Here is a tiny trained network, its code and every weight. The questions are about switching its units off for an input and a class, where a switched-off unit gives its printed mean instead of its output.

import numpy as np


def w(rows, s, z=0):
    codes = np.array(rows[::2]) - 128.0
    scale = np.full(codes.shape[1], s)
    scale[-1] = z or s
    return codes * scale


def f(y):
    return np.maximum(y, 0)


def log_softmax(a):
    a = a - a.max(-1, keepdims=True)
    return a - np.log(np.exp(a).sum(-1, keepdims=True))


def net(x, mask):
    res = np.array(x, float).reshape(1, 7) / 4 @ E
    y = f(res @ A[0][:, :-1].T + A[0][:, -1])
    res = res + np.where(mask, y, B[0][:, -1]) @ B[0][:, :-1]
    return log_softmax(res[-1] @ U[:, :-1].T + U[:, -1])


A, B = {}, {}
E = w([
[168,95,69,123,159,153,153,114],'x0',
[150,112,145,88,138,75,140,109],'x1',
[42,64,200,93,148,127,118,87],'x2',
[116,109,164,108,133,65,164,172],'x3',
[184,118,147,151,114,139,181,64],'x4',
[180,61,146,52,117,92,140,177],'x5',
[126,111,95,246,214,125,132,162],'x6',
],0.011)
A[0] = w([
[108,119,72,58,101,139,143,187,165],'n1',
[150,76,130,74,133,68,138,152,251],'n2',
[126,191,171,127,66,203,130,95,240],'n3',
[15,116,200,122,169,99,51,155,194],'n4',
[168,243,93,160,111,70,97,189,185],'n5',
[119,166,109,28,58,155,100,95,115],'n6',
[160,157,76,116,145,243,119,82,180],'n7',
[221,53,154,72,71,129,115,118,116],'n8',
[135,104,91,223,254,126,154,112,110],'n9',
],0.009,0.0034)
B[0] = w([
[116,203,161,110,186,174,156,121,207],'n1',
[122,103,254,68,156,97,133,219,254],'n2',
[105,152,100,191,190,163,61,186,217],'n3',
[9,185,139,153,72,216,122,209,247],'n4',
[93,134,165,252,68,173,157,196,246],'n5',
[66,152,29,136,144,202,156,59,235],'n6',
[83,72,24,249,44,105,86,50,232],'n7',
[76,215,165,92,100,33,7,96,253],'n8',
[230,127,22,158,96,209,210,113,246],'n9',
],0.0075,0.0095)
U = w([
[234,163,66,115,212,165,160,96,97],'0',
[164,155,185,55,88,30,67,62,70],'1',
[172,110,54,252,46,163,144,94,176],'2',
[82,152,238,134,98,176,126,198,239],'3',
[254,51,127,68,145,115,165,127,4],'4',
],0.0088,0.0036)

Each question gives the input, the list of numbers given to net, and the class t.
The units are the neurons (one row each of A and B). Each row of codes is followed by its name. A weight is (code - 128) times the scale printed after its matrix; where a second scale follows, it is the last column's (A, B and U).
mask holds one flag per neuron, in row order. A switched-off neuron (its flag False) gives its mean, the last column of its row in B, instead of its output. The means were averaged over made-up inputs and are rounded, as every weight is.
A unit's drop is (log p(t) with every unit on - log p(t) with that unit switched off) / (log p(t) with every unit on - log p(t) with every unit switched off).
The circuit of an input: a set's keep is (log p(t) with only the set's units on - log p(t) with every unit switched off) / (log p(t) with every unit on - log p(t) with every unit switched off). Starting from all 9 units, units are removed one at a time, each time the one whose removal leaves the highest keep (on an exact tie, the one counted first), for as long as the keep stays at least 0.8.
units of the circuit, in order: the units of the circuit, biggest drop first
top k neurons: the k neurons with the biggest drops, biggest first
drop of u: that unit's drop, to one decimal
input [-3,3,4,6,7,1,-7], class 1: units of the circuit, in order -> n8
input [7,-5,1,8,-1,2,8], class 0: units of the circuit, in order -> n7, n5
input [-1,4,-3,1,2,3,-2], class 1: top 2 neurons -> n4, n8
input [-1,-6,8,-3,1,-6,-5], class 2: top 2 neurons -> n2, n7
input [2,5,5,-1,2,1,0], class 1: top 2 neurons -> n5, n3
input [-1,-1,-2,2,2,-4,-8], class 2: top 3 neurons -> n2, n6, n4
input [0,-4,6,6,3,-6,4], class 2: top 4 neurons -> n9, n2, n8, n1
input [-4,-1,-3,5,3,3,-7], class 1: top 2 neurons -> n8, n4
input [-1,-6,7,0,4,-6,0], class 2: top 2 neurons -> n2, n8
input [-6,-4,1,-7,-4,-1,-4], class 2: top 2 neurons -> n2, n6
input [-3,1,7,-2,7,8,-5], class 1: top 2 neurons -> n8, n5
input [2,5,6,-5,3,-1,-7], class 1: top 4 neurons -> n8, n5, n9, n4
input [-4,-8,8,-4,2,-7,1], class 2: top 3 neurons -> n2, n7, n8
input [7,8,2,5,1,8,-1], class 1: drop of n8 -> 0.4
input [-2,1,1,-6,-3,8,-2], class 1: drop of n8 -> 0.5
input [-5,1,-4,2,4,4,-7], class 1: drop of n4 -> 0.5
